Below is a small trained network, with its code and all its weights. Each question gives an input and a target symbol and asks what happens when units are switched off, that is, made to give their printed mean instead of their output.

import numpy as np


def w(rows, s, z=0):
    codes = np.array(rows[::2]) - 128.0
    scale = np.full(codes.shape[1], s)
    scale[-1] = z or s
    return codes * scale


def norm(h):
    return h / np.sqrt((h * h).mean(-1, keepdims=True) + 1e-5)


def f(y):
    return y / 2 * (1 + np.tanh(0.7978845608 * (y + 0.044715 * y**3)))


def softmax(a):
    e = np.exp(a - a.max(-1, keepdims=True))
    return e / e.sum(-1, keepdims=True)


def log_softmax(a):
    a = a - a.max(-1, keepdims=True)
    return a - np.log(np.exp(a).sum(-1, keepdims=True))


def net(x, mask):
    ids = ['ΦΩβζηθστ'.index(c) for c in x.split()]
    T = len(ids)
    res = E[ids] + P[:T]
    q, k, v = (norm(res) @ M[0].T for M in (Q, K, V))
    z = softmax(np.where(np.tri(T) > 0, q @ k.T / 4**0.5, -1e9)) @ v
    res = res + np.where(mask[0], z, O[0][:, -1]) @ O[0][:, :-1]
    y = f(norm(res) @ A[0][:, :-1].T + A[0][:, -1])
    res = res + np.where(mask[1:13], y, B[0][:, -1]) @ B[0][:, :-1]
    return log_softmax(norm(res)[-1] @ U[:, :-1].T + U[:, -1])


Q, K, V, O, A, B = {}, {}, {}, {}, {}, {}
E = w([
[141,117,100,88],'Φ',
[208,134,124,106],'Ω',
[154,144,188,54],'β',
[182,81,193,230],'ζ',
[155,107,117,175],'η',
[102,101,146,171],'θ',
[89,41,138,254],'σ',
[142,139,139,51],'τ',
],0.0068)
P = w([
[119,2,179,88],'0',
[111,114,131,103],'1',
[188,16,140,116],'2',
[108,135,124,112],'3',
[187,32,124,117],'4',
[109,168,104,138],'5',
[167,69,108,136],'6',
],0.0079)
Q[0] = w([
[145,196,123,130],'head 0',
[86,107,148,117],'head 0',
[10,221,124,100],'head 0',
[172,26,102,111],'head 0',
],0.012)
K[0] = w([
[192,110,138,100],'head 0',
[55,84,182,147],'head 0',
[134,9,167,102],'head 0',
[94,235,112,172],'head 0',
],0.011)
V[0] = w([
[241,120,78,209],'head 0',
[65,52,115,150],'head 0',
[136,205,254,131],'head 0',
[139,119,37,58],'head 0',
],0.0059)
O[0] = w([
[191,72,114,83,210],'head 0',
[125,181,64,130,204],'head 0',
[173,121,235,123,5],'head 0',
[2,73,112,47,178],'head 0',
],0.0073,0.0017)
A[0] = w([
[200,103,210,188,5],'neuron 0',
[150,189,57,116,239],'neuron 1',
[67,95,240,134,109],'neuron 2',
[172,80,147,38,98],'neuron 3',
[119,232,189,49,85],'neuron 4',
[154,113,162,101,111],'neuron 5',
[89,191,126,27,191],'neuron 6',
[159,107,154,91,112],'neuron 7',
[171,107,193,186,138],'neuron 8',
[95,52,103,141,214],'neuron 9',
[178,62,192,177,208],'neuron 10',
[253,132,136,174,70],'neuron 11',
],0.0077,0.0023)
B[0] = w([
[112,137,196,103,159],'neuron 0',
[78,105,183,114,184],'neuron 1',
[71,153,75,157,160],'neuron 2',
[126,124,143,196,239],'neuron 3',
[255,116,82,105,130],'neuron 4',
[136,128,86,180,150],'neuron 5',
[185,169,160,146,177],'neuron 6',
[104,102,145,148,164],'neuron 7',
[159,164,105,53,168],'neuron 8',
[163,178,126,100,255],'neuron 9',
[107,168,160,131,248],'neuron 10',
[85,184,87,139,189],'neuron 11',
],0.0081,0.0042)
U = w([
[66,63,59,72,206],'Φ',
[135,2,193,159,199],'Ω',
[89,202,217,146,7],'β',
[191,181,181,88,67],'ζ',
[219,113,60,96,157],'η',
[106,201,103,63,242],'θ',
[149,166,26,230,96],'σ',
[10,138,155,190,5],'τ',
],0.0095,0.0016)

Each question gives the input, a string of symbols that net reads in full, and the target symbol t.
The units are the heads (4 rows each of Q, K, V and O) and the neurons (one row each of A and B). Each row of codes is followed by its name. A weight is (code - 128) times the scale printed after its matrix; where a second scale follows, it is the last column's (O, A, B and U).
mask holds one flag per unit, heads first, then neurons. A switched-off unit (its flag False) gives its mean, the last column of its rows in O or B, instead of its output. The means were averaged over made-up inputs and are rounded, as every weight is.
A unit's drop is (log p(t) with every unit on - log p(t) with that unit switched off) / (log p(t) with every unit on - log p(t) with every unit switched off).
The circuit of an input: a set's keep is (log p(t) with only the set's units on - log p(t) with every unit switched off) / (log p(t) with every unit on - log p(t) with every unit switched off). Starting from the 12 units with the biggest drops (on a tie, the unit counted first), units are removed one at a time, each time the one whose removal leaves the highest keep (on an exact tie, the one counted first), for as long as the keep stays at least 0.8.
circuit, biggest first: the units of the circuit, biggest drop first
unit that matters most: the unit with the biggest drop
k most important neurons: the k neurons with the biggest drops, biggest first
drop of u: that unit's drop, to one decimal
input θ Ω σ Ω Ω σ Ω, target σ: circuit, biggest first => neuron 11; neuron 3
input σ Ω τ, target Ω: unit that matters most => neuron 3
input τ τ ζ, target τ: circuit, biggest first => head 0; neuron 2
input σ σ β ζ η, target ζ: circuit, biggest first => head 0; neuron 0
input Ω β σ, target β: 2 most important neurons => neuron 10; neuron 8
input Ω ζ Φ τ σ, target τ: circuit, biggest first => head 0; neuron 2
input Ω Ω Φ θ Ω, target θ: 2 most important neurons => neuron 11; neuron 3
input Ω Ω Ω, target Ω: circuit, biggest first => head 0; neuron 3
input Ω β β σ Ω, target σ: 2 most important neurons => neuron 11; neuron 9
input Ω θ β, target θ: circuit, biggest first => head 0; neuron 11
input σ ζ θ ζ η, target ζ: 2 most important neurons => neuron 0; neuron 8
input θ Ω η Ω ζ ζ σ, target ζ: 2 most important neurons => neuron 8; neuron 0
input τ ζ ζ, target ζ: 2 most important neurons => neuron 8; neuron 0
input η η β τ, target ζ: unit that matters most => neuron 6
input η σ ζ Ω Ω η θ, target η: 2 most important neurons => neuron 9; neuron 2
input θ Ω τ Φ θ, target Φ: drop of neuron 11 => 0.0
input θ η σ Φ η τ τ, target τ: drop of head 0 => 0.6
input β Φ β, target Φ: drop of neuron 1 => 0.1
input θ β Ω, target β: drop of head 0 => 0.8
input τ η ζ, target η: most important neuron => neuron 8
input ζ Ω Ω σ θ β, target η: 2 most important neurons => neuron 4; neuron 10
input θ θ Ω σ η, target σ: 2 most important neurons => neuron 11; neuron 9
